Here is a tiny trained network, its code and every weight. The questions are about switching its units off for an input and a class, where a switched-off unit gives its printed mean instead of its output.

import numpy as np


def w(rows, s, z=0):
    codes = np.array(rows[::2]) - 128.0
    scale = np.full(codes.shape[1], s)
    scale[-1] = z or s
    return codes * scale


def f(y):
    return np.maximum(y, 0)


def log_softmax(a):
    a = a - a.max(-1, keepdims=True)
    return a - np.log(np.exp(a).sum(-1, keepdims=True))


def net(x, mask):
    res = np.array(x, float).reshape(1, 8) / 4 @ E
    y = f(res @ A[0][:, :-1].T + A[0][:, -1])
    res = res + np.where(mask, y, B[0][:, -1]) @ B[0][:, :-1]
    return log_softmax(res[-1] @ U[:, :-1].T + U[:, -1])


A, B = {}, {}
E = w([
[26,226,8,50,126,47],'x0',
[123,123,123,124,129,136],'x1',
[204,28,140,22,254,5],'x2',
[132,122,127,137,126,113],'x3',
[131,131,115,119,128,131],'x4',
[125,124,127,116,124,127],'x5',
[126,125,121,142,134,129],'x6',
[129,124,128,139,114,110],'x7',
],0.0053)
A[0] = w([
[71,148,76,78,134,98,73],'n1',
[217,27,240,183,148,200,123],'n2',
[64,197,144,175,1,209,2],'n3',
[173,73,156,39,217,32,15],'n4',
[92,195,131,179,38,204,34],'n5',
[162,85,140,61,190,66,34],'n6',
[229,38,247,208,125,208,33],'n7',
],0.0051)
B[0] = w([
[110,148,88,104,104,86,167],'n1',
[82,171,67,84,73,77,254],'n2',
[216,43,52,201,213,173,214],'n3',
[186,68,94,206,207,204,201],'n4',
[191,76,89,162,198,169,204],'n5',
[166,89,88,206,181,196,174],'n6',
[81,159,2,88,84,34,218],'n7',
],0.0074,0.0045)
U = w([
[233,21,92,234,254,218,19],'0',
[118,150,211,91,105,147,218],'1',
[114,166,218,103,101,124,199],'2',
[116,145,217,111,116,112,193],'3',
[69,197,2,48,45,17,2],'4',
],0.0052,0.0087)

Each question gives the input, the list of numbers given to net, and the class t.
The units are the neurons (one row each of A and B). Each row of codes is followed by its name. A weight is (code - 128) times the scale printed after its matrix; where a second scale follows, it is the last column's (A, B and U).
mask holds one flag per neuron, in row order. A switched-off neuron (its flag False) gives its mean, the last column of its row in B, instead of its output. The means were averaged over made-up inputs and are rounded, as every weight is.
A unit's drop is (log p(t) with every unit on - log p(t) with that unit switched off) / (log p(t) with every unit on - log p(t) with every unit switched off).
The circuit of an input: a set's keep is (log p(t) with only the set's units on - log p(t) with every unit switched off) / (log p(t) with every unit on - log p(t) with every unit switched off). Starting from all 7 units, units are removed one at a time, each time the one whose removal leaves the highest keep (on an exact tie, the one counted first), for as long as the keep stays at least 0.8.
units of the circuit, in order: the units of the circuit, biggest drop first
unit that matters most: the unit with the biggest drop
k most important neurons: the k neurons with the biggest drops, biggest first
drop when u is switched off: that unit's drop, to one decimal
input [0,0,-6,1,-6,6,-6,-7], class 0: units of the circuit, in order : (n3 n5)
input [-6,1,-8,2,-8,-6,-8,6], class 0: units of the circuit, in order : (n3)
input [-8,5,-1,-1,6,2,-2,-1], class 4: units of the circuit, in order : (n7 n2)
input [-7,6,1,5,2,-4,-4,7], class 4: units of the circuit, in order : (n7 n2)
input [-4,2,-2,5,1,-3,4,-1], class 4: units of the circuit, in order : (n7 n2 n4)
input [-7,-5,6,7,5,1,4,-8], class 4: 4 most important neurons : (n2 n7 n3 n5)
input [4,-1,7,2,2,-1,8,3], class 0: 3 most important neurons : (n4 n6 n2)
input [3,6,-7,-4,1,-2,-7,-4], class 0: 2 most important neurons : (n3 n5)
input [1,-6,8,-5,6,2,4,-2], class 0: 2 most important neurons : (n4 n6)
input [5,-5,7,1,7,2,3,0], class 0: 3 most important neurons : (n4 n6 n2)
input [4,6,6,7,6,-3,5,-8], class 0: 4 most important neurons : (n4 n6 n2 n7)
input [-8,-2,1,8,-4,6,-2,-1], class 4: 2 most important neurons : (n7 n2)
input [0,4,-7,1,3,-2,0,0], class 0: 2 most important neurons : (n3 n5)
input [3,6,-8,-2,4,-5,-4,-3], class 0: 2 most important neurons : (n3 n5)
input [-8,2,2,5,-4,-1,0,-5], class 4: unit that matters most : n7
input [4,-5,-8,-1,5,2,0,-5], class 0: drop when n7 is switched off : 0.0
input [-4,3,1,5,1,-1,6,8], class 4: drop when n4 is switched off : 0.1
input [4,-1,-8,1,0,5,8,7], class 0: drop when n3 is switched off : 0.5
